Below is a small trained network, with its code and all its weights. Each question gives an input and a class and asks what happens when units are switched off, that is, made to give their printed mean instead of their output.

import numpy as np


def w(rows, s, z=0):
    codes = np.array(rows[::2]) - 128.0
    scale = np.full(codes.shape[1], s)
    scale[-1] = z or s
    return codes * scale


def f(y):
    return np.maximum(y, 0)


def log_softmax(a):
    a = a - a.max(-1, keepdims=True)
    return a - np.log(np.exp(a).sum(-1, keepdims=True))


def net(x, mask):
    res = np.array(x, float).reshape(1, 3) / 4 @ E
    y = f(res @ A[0][:, :-1].T + A[0][:, -1])
    res = res + np.where(mask, y, B[0][:, -1]) @ B[0][:, :-1]
    return log_softmax(res[-1] @ U[:, :-1].T + U[:, -1])


A, B = {}, {}
E = w([
[25,176,201,14,202,141,176],'x0',
[124,215,31,83,58,2,196],'x1',
[226,53,223,100,12,171,187],'x2',
],0.011)
A[0] = w([
[152,98,191,93,10,158,164,98],'N1',
[122,137,115,107,108,51,189,109],'N2',
[163,103,69,213,102,123,89,111],'N3',
[103,185,149,74,146,175,148,104],'N4',
[125,101,142,147,155,177,80,144],'N5',
[132,71,174,124,163,195,19,109],'N6',
[119,166,80,87,64,84,180,100],'N7',
[51,123,179,72,140,120,172,115],'N8',
[181,103,179,89,100,135,212,109],'N9',
[141,124,145,187,136,96,154,251],'N10',
[166,125,164,87,66,157,116,188],'N11',
[120,162,52,85,38,97,159,149],'N12',
[84,201,216,31,143,144,196,141],'N13',
[100,57,184,154,170,195,82,112],'N14',
[67,153,46,129,165,113,37,94],'N15',
[197,108,72,212,87,104,70,120],'N16',
[165,64,126,99,105,137,202,94],'N17',
[217,97,44,187,104,139,135,118],'N18',
[61,177,73,173,210,107,20,132],'N19',
],0.012,0.022)
B[0] = w([
[97,142,141,164,88,93,146,209],'N1',
[180,88,146,113,139,160,216,186],'N2',
[53,130,197,120,118,212,137,188],'N3',
[67,127,173,128,152,143,119,169],'N4',
[155,102,96,139,154,110,162,186],'N5',
[159,81,119,145,144,134,192,204],'N6',
[175,37,137,117,113,142,194,199],'N7',
[50,130,147,96,162,199,94,191],'N8',
[113,176,171,171,54,73,128,193],'N9',
[148,215,10,126,189,140,84,249],'N10',
[127,187,58,150,97,88,98,215],'N11',
[152,84,70,111,139,150,182,228],'N12',
[87,172,127,152,131,195,112,240],'N13',
[169,82,114,142,148,133,218,204],'N14',
[110,149,161,190,75,101,166,193],'N15',
[51,129,172,136,150,171,119,208],'N16',
[117,138,172,194,101,91,132,168],'N17',
[70,135,169,124,156,175,113,199],'N18',
[130,180,140,172,71,60,140,235],'N19',
],0.013,0.022)
U = w([
[44,145,176,116,154,248,108,106],'0',
[109,171,147,182,49,16,146,112],'1',
[192,46,106,116,152,166,240,110],'2',
[154,203,3,116,194,130,54,252],'3',
[153,93,165,53,123,74,127,108],'4',
[123,115,153,103,131,144,57,109],'5',
[174,134,151,95,91,105,71,106],'6',
[169,106,141,96,148,86,117,106],'7',
],0.013,0.012)

Each question gives the input, the list of numbers given to net, and the class t.
The units are the neurons (one row each of A and B). Each row of codes is followed by its name. A weight is (code - 128) times the scale printed after its matrix; where a second scale follows, it is the last column's (A, B and U).
mask holds one flag per neuron, in row order. A switched-off neuron (its flag False) gives its mean, the last column of its row in B, instead of its output. The means were averaged over made-up inputs and are rounded, as every weight is.
A unit's drop is (log p(t) with every unit on - log p(t) with that unit switched off) / (log p(t) with every unit on - log p(t) with every unit switched off).
The circuit of an input: a set's keep is (log p(t) with only the set's units on - log p(t) with every unit switched off) / (log p(t) with every unit on - log p(t) with every unit switched off). Starting from the 12 units with the biggest drops (on a tie, the unit counted first), units are removed one at a time, each time the one whose removal leaves the highest keep (on an exact tie, the one counted first), for as long as the keep stays at least 0.8.
circuit, biggest first: the units of the circuit, biggest drop first
unit that matters most: the unit with the biggest drop
top k neurons: the k neurons with the biggest drops, biggest first
drop when u is switched off: that unit's drop, to one decimal
input [-2,-6,5], class 2: unit that matters most => N14
input [8,8,8], class 0: top 2 neurons => (N13 N8)
input [6,-4,-8], class 1: top 2 neurons => (N19 N15)
input [7,7,6], class 0: top 3 neurons => (N13 N8 N14)
input [1,4,-3], class 2: top 3 neurons => (N11 N9 N7)
input [3,-2,2], class 3: top 2 neurons => (N3 N16)
input [3,-1,1], class 3: top 3 neurons => (N3 N16 N18)
input [-5,6,-5], class 2: top 3 neurons => (N12 N7 N13)
input [-1,-7,5], class 2: top 3 neurons => (N14 N6 N19)
input [1,-5,-5], class 1: top 4 neurons => (N19 N12 N7 N2)
input [8,8,3], class 0: top 4 neurons => (N13 N8 N14 N4)
input [-7,6,7], class 0: top 3 neurons => (N18 N16 N3)
input [-8,1,-8], class 0: top 3 neurons => (N3 N16 N18)
input [-6,-3,6], class 0: circuit, biggest first => (N16)
input [1,1,-4], class 1: drop when N8 is switched off => 0.1
input [5,1,-6], class 1: drop when N3 is switched off => 0.4
input [4,-8,8], class 1: drop when N1 is switched off => 0.5
